[[142 136 126 138 145 129 127 119 143 123]
 [129 126 133 136 130 141 139 122 137 119]
 [130 124 135 126 131 129 127 125 131 125]
 [130 126 132 123 129 128 125 129 124 128]
 [126 126 131 121 127 126 126 130 123 128]
 [122 124 128 119 123 124 127 129 119 131]
 [123 121 129 121 119 127 128 133 116 131]
 [119 119 128 120 117 126 127 135 114 130]
 [115 123 126 115 116 127 130 140 118 133]
 [113 118 126 118 113 129 131 143 117 136]
 [111 121 121 119 115 128 124 149 112 140]]: 119

[[118 126 105 123 128 112 120]
 [136 128 126 124 126 134 119]
 [127 126 125 116 138 133 122]
 [116 139 119 118 134 135 127]
 [135 129 125 134 126 130 126]
 [121 129 120 119 134 123 125]
 [137 133 125 131 138 123 110]
 [136 128 131 129 132 125 140]
 [132 118 134 126 122 136 125]
 [126 137 134 120 144 123 128]]: 119

[[130 133 121 124 128 128 131 125 139 125 129 132]
 [129 135 128 136 124 126 122 146 127 122 130 131]
 [122 127 127 136 124 126 129 145 127 127 125 130]
 [134 119 129 123 132 126 132 126 135 134 132 123]
 [129 133 135 126 122 130 133 102 131 126 126 132]
 [125 125 127 126 140 136 122 116 129 132 129 134]
 [131 126 133 127 128 133 128 107 130 134 124 134]]: 131

[[124 145 127 126 117 115 106 128 130]
 [123 116 117 126 138 118 146 115 140]
 [124 145 127 125 117 115 105 128 129]
 [115 124 120 117 130 128 104 115 131]
 [124 145 126 126 116 114 105 128 130]
 [133 140 137 131 117 138 110 141 116]]: 140

[[129 127 132 128 126 126 119 129]
 [134 126 137 126 127 135 140 132]
 [125 125 132 130 119 126 131 127]
 [134 128 136 124 126 137 144 131]
 [130 128 131 126 129 131 132 129]
 [128 130 127 127 131 130 134 126]
 [131 130 135 122 128 139 154 127]]: 132

[[127 127 127 126 125 137 125 125 136 126 126]
 [133 133 127 120 120 128 120 132 128 132 124]
 [133 132 127 120 119 134 120 132 132 132 125]
 [132 134 127 118 117 114 118 134 129 133 124]
 [130 132 127 119 118 107 119 133 129 133 126]
 [126 126 127 126 125 130 125 125 135 126 126]
 [136 135 127 119 118 151 120 134 129 134 125]
 [125 126 127 125 125 123 125 126 134 126 127]
 [125 125 127 127 128 126 127 125 130 124 128]
 [134 133 126 120 117 153 120 131 138 133 125]
 [122 121 126 130 131 137 131 120 135 120 127]]: 124

[[137 125 122 141 133 118]
 [139 110 112 142 129 113]
 [136 118 118 142 140 119]
 [135 114 117 139 140 121]
 [138 110 112 140 134 115]
 [134 121 120 138 136 120]
 [141 116 119 142 125 113]
 [137 122 118 139 139 119]
 [137 117 119 137 125 116]
 [139 106 107 140 135 116]
 [139 112 113 139 133 116]]: 113
---
[[128 103 115 126 117 125]
 [133 134 127 131 124 122]
 [135 128 119 117 122 125]] value 119

[146 143 151 154 116] value 143

[137 121 142 150] value 137

[[129 128 128 124 126 128 100]
 [128 130 130 136 130 128 138]
 [128 128 128 132 128 129 130]] value 132

[[150 151 128 137 134 130]
 [126 131 131 126 128 123]] value 131

[108 147  98 134 102 138 153] value 134
---
[142 139 106 113 131 116] -> 139
[101 146 127 131 119 136 141] -> 146
[126 122 156 144 120 123] -> 122
[149 144 114 153 118 129 137] -> 144
[146 121 143 117 152 143] -> 121
[118 155 119 128 124 127] -> 155
[106 135 134 157] -> 135
[138 120 129 143 133 156 126] -> 120
[122 104 109 123 145 106 136] -> 104
---
[[132 124 125 133 133 126]
 [134 151 146 125 102 120]
 [135 122 122 136 130 120]] yields 102

[[147 103 102 150 132 107]
 [146 107 107 152 127 103]] yields 127

[[105 129 124 112 141 146]
 [142 145 133 140 103 125]
 [148 125 129 154 117 137]] yields 103

[[113 120 133 130 156]
 [109 129 135 133 153]
 [117 147 133 130 120]] yields 133

[[150 140 134 111 134]
 [147 135 131 109 115]] yields 109

[[115 116 126 119 131 115]
 [140 143 135 139 105 141]
 [136 135 155 131 106 135]] yields 105

[[102 124 144 132 119 133 122]
 [116 112 135 143 115 152 106]] yields 152

[[151 116 137 114 144 107]
 [111 135 103 140 104 144]] yields 104

[[129 113 112 116 106 144 153]
 [134 131 105 129 105 125 138]] yields 125
---
[[128 124 131 121 135 125 120 129 127 141 128 137 131 124 123]
 [133 126 129 136 146 126 110 128 134 111 120 139 130 127 125]
 [124 129 128 121 142 117 124 126 129 141 126 129 134 127 132]
 [140 127 130 133 118 120  99 128 131 135 125 129 122 121 131]
 [118 127 129 133 141 123 114 126 128 122 127 124 124 132 128]
 [132 129 127 116 146 127 102 128 128 111 125 130 135 133 128]
 [127 125 132 150 146 127 142 125 126 122 130 135 126 131 127]
 [131 130 133 123 138 127 120 128 128 153 121 136 123 129 122]
 [127 117 125 138 105 126 103 127 130 135 124 131 148 133 126]
 [126 113 131 124 134 126 151 126 124 137 132 122 127 128 129]
 [124 124 126 113 141 124 134 130 129 117 141 125 123 125 129]
 [130 138 124 117 105 123 109 129 130 123 127 124 131 130 133]]	131

[[135 137 116 131 113 124 123 131 119]
 [133 136 124 125 122 127 108 127 122]
 [136 135 114 141 117 128 125 132 123]
 [135 136 121 128 121 127 110 127 122]
 [134 136 122 134 130 130 106 126 127]
 [130 134 126 134 137 133 108 124 131]
 [134 136 122 126 118 125 111 128 120]]	123

[[140 121 111 112 118 133 142 146]
 [102 147 133 145 135 129 127 127]
 [128 138 140 148 139 131 125 103]
 [137 124 150 141 133 120 105 126]
 [153 118 134 129 131 130 128 104]
 [107 121 136 120 131 112 111 112]
 [148 137 121 138 125 144 144 144]
 [124 127 116 119 130 133 145  99]]	133

[[134 119 155 136 147 132 125 141 127 120 105 132 135 133]
 [146 108 142 135 130 121 119 123 123 128 119 129 135 133]
 [134 128 134 131 141 108 137 129 123 132 122 128 134 130]
 [134 117 154 135 144 129 124 138 125 120 108 132 137 133]
 [135 123 150 135 154 130 133 139 129 121 106 131 138 134]
 [136 124 134 134 144 109 136 129 127 132 120 124 133 132]
 [149 116 129 131 134 110 137 117 119 136 126 127 138 130]
 [121 142 128 128 142  99 139 131 126 132 123 133 131 132]
 [145 122 138 137 150 115 140 128 128 131 118 121 136 129]]	132

[[127 131 135 128 129 128 134 145 128 127 138 128 121 124 136]
 [126 134 129 131 126 131 126 126 122 120 136 124 118 118 127]
 [128 130 119 124 132 139 130 129 126 135 153 127 124 131 131]
 [109 117 125 132 133 135 137 123 115 126 138 131 122 133 138]
 [132 131 132 127 132 127 125 134 138 124 108 133 139 128 127]
 [140 127 131 134 130 129 134 137 138 143 137 128 125 122 125]]	121

[[119 108 116 109 127 148 129 127 112]
 [126 139 140 139 119 120 119 139 135]
 [110 130 126 114 115 124 116 142 122]
 [132 110 132 141 129 153 127 130 127]
 [129 119 139 145 124 139 122 135 131]
 [128 124 118 115 134 131 136 115 124]
 [111 135 128 115 113 120 116 140 124]]	129

[[145 132 130 124 108 112 107 106 125 112 114 151 116 145]
 [133 134 133 133 121 121 120 119 122 115 127 136 128 131]
 [122 125 124 136 112 130 134 110 123 127 138 149 137 122]
 [126 128 128 133 121 127 129 120 125 125 133 137 133 126]
 [125 139 140 138 146 130 131 148 123 117 135 103 137 121]
 [118 136 136 144 132 132 136 132 118 117 142 122 143 114]
 [148 143 141 128 123 109 101 122 120  99 112 131 115 145]
 [118 131 132 138 137 135 139 138 125 128 141 117 141 117]
 [122 143 143 146 139 128 129 140 115 107 138 112 140 116]
 [149 139 137 124 121 109 102 119 124 105 110 134 113 148]
 [144 127 127 113 130 119 116 130 138 132 114 126 114 148]]	151

[[124 154 144 128 141 147 142 138]
 [135 130 123 118 117 134 125 143]
 [134 126 115 109 111 130 125 144]
 [121 156 148 127 146 152 145 136]
 [132 118 133 131 135 127 117 120]
 [142 108 114 116 118 117 110 127]
 [124 134 115 113 111 127 134 140]
 [124 148 143 121 138 154 140 139]
 [119 136 115 118 113 124 138 132]]	147
---
[137 141 106 136 111] --> 106
[117 144 123 151 130 134] --> 151
[109 157 125 154 149] --> 125
[151 123 120 109 112 114 103] --> 112
[122 110 151 117 137 142 114] --> 137
[148 133 139 152] --> 133
---
[[123 116 152 130 104 142]
 [133 118 121 122 134 121]
 [129 122 118 121 146 122]] -> 129

[156 119 131 129 128] -> 156

[153 121 118 105 126 156] -> 153

[113 102 156 154] -> 113

[119 125 150 144] -> 119

[105 150 143 140 133 130] -> 105

[[133 112 139 126 135 137 114]
 [ 99 133 107 112 117 109 150]] -> 99

[141 121 132 113 150] -> 141

[[141 138 112 143 122 138 117]
 [126 129 134 111 138 154 132]] -> 126

[107 141 117 116  98] -> 107
